Each row has a name. Each piece below is followed by the name of the row it came from, unless a question asks for something else. Each question is about the rows just above it. Places in a row count from 1.

[-87 -23  82   7 -66 -59 -81  95  25  15] : L
[ 20  20 -34  86 -50 -78  19 -68 -69 -23] : E
[ 81  15 -81 -59  25 -66  95 -87   7 -23] : A
[ 82 -19  86  73   5 -59 -36   4  63 109] : C
[-87   0  -1 -80 -34 -19  -4 -38  28  62] : Z
[-52  14  40 -19 -86  39  79  96  76 -95] : S
[-34  85 -35  38   4 -99  55 -71 -93  26] : N
[  81  101  -81  -59   25   37   -2 -105  -21  -36] : K
Put [-78 -69 -68 -50 -34 -23  19  20  20  86] back in order: which row is it?	E
[-81 -23  25 -59 -87 -66  95   7  82  15] is which row reordered?	L
[14] is at row and place	S, 2
Row and place of [-68] in the named rows:	E, 8
Which row holds these entries in another order? [-23   7 -87  95 -66  25 -59 -81  15  81]	A

[ 18  12  41 -67  -8] -> V
[-51  26  14 -50 -24] -> G
[ -9  42 -29 -22 -16] -> J
[ 28  22 -28 -17   1] -> X
[ 67  10   7 -16  32] -> R
[ 13   1  -4 -61 -63] -> U
[-16 -22 -30  -9  42] -> M
[-30 -24 -57  49 -26] -> D
[ 56  22 -16 -31  26] -> Q
[-32  26  14 -50  35] -> W
[-16 -22 -29  42  -9] is which row reordered?	J
[-29] is at row and place	J, 3

[  -3 -110  -77   87   -5   -5    1   -9    5    7   -4] = F
[-14  49 -40 -71 -11  29  15  26   2  -3 -48] = B
[   5   87   -3 -110   -4   -4    1   -5   -9    7  -77] = P
[  -3 -110  -77   87   -5   -5    1   -9    5    7   -4] is in which row?	F
[29] is at row and place	B, 6
Put [  2 -11  26  15 -71 -40  29  49 -14 -48  -3] back in order: which row is it?	B
[-14] is at row and place	B, 1
[-48  26 -40  -3   2  49  15 -71 -11 -14  29] is which row reordered?	B
Put [ -77    7   -9   -5    1   -4   -4 -110   -3   87    5] back in order: which row is it?	P

[  1  -2 -27   2  -1  -1   1   0  -4   0   1   2  14  -8   0   0   4   1
   0   2  -1] -> Kava
[  1  -1 -26   1   0  -1   2   1  -3   1   2  -3  11  -5   0   1   4  -1
   1   2  -1] -> torad
[  1  -1 -34   2  -1  -1   3   1  -5   0   2  -1  16  -7   0   1   5  -1
   1   3  -1] -> Los
[  3  -1 -35   1   2  -1   2   4  -5   2   3 -13  11  -3   1   2   6  -4
   1   3   0] -> mavem
[  4  17  88 -16  18   8 -14   1  11   8 -31   0 -14  55  16  13 -31 -70
  13 -29   9] -> Nifa
[-3 -3 -6  4  7  4 -9  0 -4 -3  0 -2  0 -2  3 -3 -1  0 -6 -4  7] -> Gake
[ -3  -6 -10   4   4   3  -7   0  -4  -3   3  -8  -2  -2   1  -4   2   4
  -6  -1   5] -> saz
[ -8  -9  -4   4   6   6 -15  -4  -4  -5  -6  10  13   0   2  -7  -6  -9
  -8  -8   7] -> Kasu
[ -1  17  88 -16  18   8 -14   1  11   8 -31   0 -14  55  16  13 -31 -70
  13 -29   9] -> Vegi
[ 17  17  -1   2 -14   1  21  -5  -5  -3  -1  15  -4  15  -6  -2   3  -4
   4  -1   2] -> satek
[ -1  12   2  -2  -9  -1   7  -9   0  -3  -9  53  26 -18  -1   2  -5   4
   5  -2  -3] -> pag
Row and place of [12] in the named rows:	pag, 2
The row with [ -1  12   2  -2  -9  -1   7  -9   0  -3  -9  53  26 -18  -1   2  -5   4
   5  -2  -3] is	pag
asked: [ 17  17  -1   2 -14   1  21  -5  -5  -3  -1  15  -4  15  -6  -2   3  -4
   4  -1   2]	satek

[-43  58  18  62  93  68  24   9] = gunon
[ 57  24  93   9  68  62 -43  18] = Moze
[ 10  -1 -16   5 -11   9  -1 -18] = zeg
[-49  73  31  58  83  34   5  19] = ruliv
[ 35 -33 -10 -31 -33 -31  -5  16] = luso
[ -4  -5  11 -10 -15 -24 -11   7] = buz
[ 16   7 -16   4   0   6  -2  -4] = sobe
[  44 -108   -3  -80  -95  -63  -23   12] = Pofif
Where do [ 16   7 -16   4   0   6  -2  -4] appear?	sobe
[6] is at row and place	sobe, 6
Where in the named rows is [-18]?	zeg, 8
Which row holds [-43  58  18  62  93  68  24   9]?	gunon
[44] is at row and place	Pofif, 1
[-43   9  18  24  58  62  68  93] is which row reordered?	gunon

[-40 -19  12  42  29  36 -43  30 -20  26  15  25  50 -68  60  17  35  60
 -13  11  29 -37  70  41 -19  35]  Y
[-20 -13  30  42 -40  25  70  35  36 -43  35  19  17  60  94  50 -37  29
  29 -68  12 -29  11 -18  26  41]  H
[-20 -13  30  42 -40  25  70  35  36 -43  35  15  17  60  60  50 -37  29
  29 -68  12 -19  11 -18  26  41]  T
The row with [-20 -13  30  42 -40  25  70  35  36 -43  35  15  17  60  60  50 -37  29
  29 -68  12 -19  11 -18  26  41] is	T
[ 41 -20 -13  30  42 -40  25  70  35  36 -43  35  15  17  60  60  50 -37
  29  29 -68  12 -19  11 -18  26] is which row reordered?	T
[-18  26  41 -20 -13  30  42 -40  25  70  35  36 -43  35  15  17  60  60
  50 -37  29  29 -68  12 -19  11] is which row reordered?	T

[  1 -70 -22  -3] : Kezan
[-24 -63 -64 -24] : Simop
[-73 -22 -22  41] : Pubog
[-64 -63 -23 -53] : balub
Row and place of [-23] in the named rows:	balub, 3
[-70 -22  -3   1] is which row reordered?	Kezan
Put [-53 -23 -63 -64] back in order: which row is it?	balub
Row and place of [-70] in the named rows:	Kezan, 2

[-17   0  11 -18  11 -23  11  50 -73] -> sog
[ 15  23 -20  14 -40 -31 -23   1  41] -> fen
[ 41   1  15  14 -32 -23 -20  23 -39] -> seko
[-101    0    1   29    4  -23   12   34   48] -> Bulum
[ 41 -39   1 -20 -23 -31  14  15  23] -> Sadi
Put [  1  41  15  23 -20  14 -40 -31 -23] back in order: which row is it?	fen
Put [-73  50  11 -23  11 -18  11   0 -17] back in order: which row is it?	sog
[ 14 -32 -23 -20  23 -39  41   1  15] is which row reordered?	seko
Put [  1 -20 -23 -31  14  15  23  41 -39] back in order: which row is it?	Sadi

[-14  18 -29   7  -6 -15  -6] : Vuruz
[-32  -8  79  29  89   3  29] : rov
[-107   38   84  -55   20   69   69] : besa
[  3 -28  11  -5  28   3  19] : pavo
[ -5 -39   2 -19  33  21  75] : dof
[  7 -54  38 -39  12 -28 -38] : gepuv
[ -3 -28  39 -42 -31  16 -21] : pudu
[-11 -80  29 -29  58 -46  17] : tutot
[-32  78   3  29  -8  29  89] : pir
[ 67 -73 -22   7  49 -20   7] : Tosok
Which row holds these entries in another order? [ 29  -8   3  79 -32  29  89]	rov
[-15] is at row and place	Vuruz, 6
Row and place of [21] in the named rows:	dof, 6

[  4   2 -21  55  -3 -16 -30  -4  10 -47  14 -15   8 -19  -1 -76   1 -91
  20  24   3   1   8  -7 -30   5  -5   0 -14] -> nim
[  1 -30 -16 -47  -1 -15   5  56   1  -5 -14 -30   8  20  -3  -4  24 -19
 -40   2   3   4 -91  -7  14  10 -21   8   0] -> zito
[  4   2 -30 -47  -1   1  10 -21  -3   3   5  20 -30 -14  14   0 -16  -5
   1  24 -15 -19   8 -91 -76  -8  -4  55   8] -> nuz
[ 10 -30 -14 -12  19 -97  -8  21 -28 -10 -12 -39   6 -41 -23 -17 -28  12
 -27   4  -6  -6 -41  43   0  -1 119  15  -6] -> Bavu
[-31 -15 -17  25  19   1  -7  31  24   1   6  10   3  42  -2  27 -12  33
 -21  14  10  -1 -72  44   2   5  -2 -29  18] -> nomes
[ 20 -24   7 -37  -1  72  -6   7 -10  -1 -22  38  16  35   3   7  25 -32
   9  -3   5  13  17  -3 -17   3 -43   8  -4] -> zileb
asked: [ 10 -30 -14 -12  19 -97  -8  21 -28 -10 -12 -39   6 -41 -23 -17 -28  12
 -27   4  -6  -6 -41  43   0  -1 119  15  -6]	Bavu
Which row holds these entries in another order? [  8   0   1 -30 -16 -47  -1 -15   5  56   1  -5 -14 -30   8  20  -3  -4
  24 -19 -40   2   3   4 -91  -7  14  10 -21]	zito
Which row holds these entries in another order? [ -5   2  -1 -76 -19  -7 -30   5   0  55   1  -3   8  -4 -21 -30 -16   3
   1 -14  14   4  10   8 -91  20 -15  24 -47]	nim
Where do [  4   2 -21  55  -3 -16 -30  -4  10 -47  14 -15   8 -19  -1 -76   1 -91
  20  24   3   1   8  -7 -30   5  -5   0 -14] appear?	nim
[-72] is at row and place	nomes, 23
[ -6  10 -30 -14 -12  19 -97  -8  21 -28 -10 -12 -39   6 -41 -23 -17 -28
  12 -27   4  -6  -6 -41  43   0  -1 119  15] is which row reordered?	Bavu
Put [-91  20  24   3   1   8  -7 -30   5  -5   0 -14   4   2 -21  55  -3 -16
 -30  -4  10 -47  14 -15   8 -19  -1 -76   1] back in order: which row is it?	nim

